Below is a small trained network, with its code and all its weights. Each question gives an input and a class and asks what happens when units are switched off, that is, made to give their printed mean instead of their output.

import numpy as np


def w(rows, s, z=0):
    codes = np.array(rows[::2]) - 128.0
    scale = np.full(codes.shape[1], s)
    scale[-1] = z or s
    return codes * scale


def norm(h):
    return h / np.sqrt((h * h).mean(-1, keepdims=True) + 1e-5)


def f(y):
    return np.maximum(y, 0)


def log_softmax(a):
    a = a - a.max(-1, keepdims=True)
    return a - np.log(np.exp(a).sum(-1, keepdims=True))


def net(x, mask):
    res = np.array(x, float).reshape(1, 3) / 4 @ E
    u = 0
    for l in range(3):
        y = f(norm(res) @ A[l][:, :-1].T + A[l][:, -1])
        res = res + np.where(mask[u : u + 8], y, B[l][:, -1]) @ B[l][:, :-1]
        u += 8
    return log_softmax(norm(res)[-1] @ U[:, :-1].T + U[:, -1])


A, B = {}, {}
E = w([
[184,150,148,193,33,67,215,119],'x0',
[181,93,129,76,215,164,168,202],'x1',
[104,199,37,151,177,122,254,140],'x2',
],0.0098)
A[0] = w([
[148,159,85,137,196,124,154,156,2],'L0N1',
[25,151,64,158,195,106,163,86,44],'L0N2',
[110,158,128,166,63,113,99,87,37],'L0N3',
[181,136,121,109,141,114,40,163,63],'L0N4',
[106,162,97,140,74,96,222,110,96],'L0N5',
[153,93,152,143,100,101,8,105,186],'L0N6',
[144,95,151,127,200,160,110,113,83],'L0N7',
[177,104,148,118,171,119,207,140,190],'L0N8',
],0.011,0.0036)
B[0] = w([
[80,37,182,64,106,86,212,89,195],'L0N1',
[68,236,113,66,121,186,107,180,234],'L0N2',
[90,156,71,41,26,55,158,115,195],'L0N3',
[66,113,159,82,192,152,206,134,180],'L0N4',
[159,71,183,247,173,206,125,107,242],'L0N5',
[102,130,186,132,56,243,93,125,255],'L0N6',
[96,86,94,187,89,19,148,214,186],'L0N7',
[228,199,77,139,102,171,178,157,236],'L0N8',
],0.012,0.0084)
A[1] = w([
[92,87,161,152,69,115,99,95,167],'L1N1',
[81,218,133,85,124,161,55,146,174],'L1N2',
[204,102,145,174,200,102,186,121,158],'L1N3',
[115,105,168,144,197,183,41,56,4],'L1N4',
[70,116,120,79,156,111,128,18,19],'L1N5',
[171,196,91,82,121,8,119,187,122],'L1N6',
[142,173,107,191,106,123,126,115,50],'L1N7',
[143,111,127,105,110,143,102,139,94],'L1N8',
],0.015,0.0019)
B[1] = w([
[55,160,117,115,72,83,117,88,210],'L1N1',
[176,190,131,208,163,125,111,79,245],'L1N2',
[215,85,116,174,51,88,161,90,212],'L1N3',
[94,85,174,131,252,110,244,85,153],'L1N4',
[161,29,110,71,160,171,76,197,140],'L1N5',
[77,10,92,70,144,176,46,121,158],'L1N6',
[157,132,131,140,221,93,144,174,174],'L1N7',
[130,156,130,96,113,97,178,137,156],'L1N8',
],0.014,0.011)
A[2] = w([
[91,154,78,102,210,83,87,237,128],'L2N1',
[209,87,72,152,152,157,195,151,84],'L2N2',
[207,148,138,193,83,123,159,157,254],'L2N3',
[53,129,176,104,147,172,54,79,63],'L2N4',
[202,6,82,181,207,83,102,128,84],'L2N5',
[193,109,88,58,69,176,163,133,153],'L2N6',
[145,143,59,121,78,80,35,97,83],'L2N7',
[130,125,27,111,122,75,141,89,82],'L2N8',
],0.015,0.0015)
B[2] = w([
[172,120,190,97,106,230,90,81,178],'L2N1',
[97,127,167,162,78,4,121,129,246],'L2N2',
[141,97,149,53,197,182,128,162,243],'L2N3',
[146,68,106,114,177,67,174,208,215],'L2N4',
[190,167,12,143,89,141,69,110,195],'L2N5',
[44,129,98,139,171,154,95,97,206],'L2N6',
[116,166,143,150,70,120,175,95,164],'L2N7',
[95,124,176,112,124,140,68,179,150],'L2N8',
],0.018,0.013)
U = w([
[183,114,96,104,123,128,120,65,2],'0',
[132,51,9,112,87,99,24,121,126],'1',
[71,48,169,109,168,68,182,198,180],'2',
[79,165,143,135,25,81,137,103,154],'3',
[127,206,126,175,198,177,129,121,142],'4',
[108,76,139,56,159,228,64,142,132],'5',
[252,75,107,183,122,44,160,160,104],'6',
],0.016,0.0069)

Each question gives the input, the list of numbers given to net, and the class t.
The units are the neurons (one row each of A and B). Each row of codes is followed by its name. A weight is (code - 128) times the scale printed after its matrix; where a second scale follows, it is the last column's (A, B and U).
mask holds one flag per neuron, layer by layer. A switched-off neuron (its flag False) gives its mean, the last column of its row in B, instead of its output. The means were averaged over made-up inputs and are rounded, as every weight is.
A unit's drop is (log p(t) with every unit on - log p(t) with that unit switched off) / (log p(t) with every unit on - log p(t) with every unit switched off).
The circuit of an input: a set's keep is (log p(t) with only the set's units on - log p(t) with every unit switched off) / (log p(t) with every unit on - log p(t) with every unit switched off). Starting from the 12 units with the biggest drops (on a tie, the unit counted first), units are removed one at a time, each time the one whose removal leaves the highest keep (on an exact tie, the one counted first), for as long as the keep stays at least 0.8.
units of the circuit, in order: the units of the circuit, biggest drop first
k most important neurons of layer l: the k neurons of layer l with the biggest drops, biggest first
drop when u is switched off: that unit's drop, to one decimal
input [-3,8,6], class 1: units of the circuit, in order => [L1N6 L0N6 L0N5 L2N5]
input [7,-8,8], class 2: units of the circuit, in order => [L2N5 L2N3]
input [-6,7,-2], class 1: units of the circuit, in order => [L0N2 L2N5]
input [-6,8,7], class 5: units of the circuit, in order => [L2N1]
input [6,2,-8], class 2: 3 most important neurons of layer 0 => [L0N6 L0N8 L0N7]
input [4,-4,7], class 6: 3 most important neurons of layer 2 => [L2N6 L2N2 L2N4]
input [-1,-3,1], class 4: units of the circuit, in order => [L0N2 L1N2]
input [5,-8,5], class 4: 2 most important neurons of layer 0 => [L0N5 L0N8]
input [7,-4,4], class 6: 2 most important neurons of layer 0 => [L0N5 L0N6]
input [-1,8,-8], class 2: 2 most important neurons of layer 0 => [L0N6 L0N2]
input [7,-8,5], class 2: 2 most important neurons of layer 1 => [L1N7 L1N2]
input [-3,7,6], class 1: 2 most important neurons of layer 1 => [L1N6 L1N1]
input [7,5,-5], class 2: 3 most important neurons of layer 2 => [L2N2 L2N5 L2N1]
input [-4,-5,3], class 4: units of the circuit, in order => [L1N2]
input [-4,-3,-1], class 2: 2 most important neurons of layer 2 => [L2N4 L2N5]
input [-5,1,6], class 5: 3 most important neurons of layer 0 => [L0N6 L0N5 L0N1]
input [8,-6,5], class 6: 3 most important neurons of layer 0 => [L0N5 L0N6 L0N1]
input [6,-3,4], class 6: 2 most important neurons of layer 0 => [L0N5 L0N6]
input [1,8,3], class 1: 2 most important neurons of layer 2 => [L2N5 L2N6]
input [-6,-5,-4], class 2: units of the circuit, in order => [L2N4]
input [-1,-8,4], class 4: 2 most important neurons of layer 0 => [L0N2 L0N5]
input [-3,4,0], class 1: 3 most important neurons of layer 0 => [L0N6 L0N2 L0N5]
input [-5,-6,-7], class 2: drop when L1N4 is switched off => 0.1
input [5,-7,3], class 2: drop when L1N7 is switched off => 1.1
input [-7,-4,2], class 4: drop when L1N2 is switched off => 1.1
input [0,-2,-8], class 2: drop when L2N4 is switched off => 1.0
input [4,5,-6], class 5: units of the circuit, in order => [L0N6]
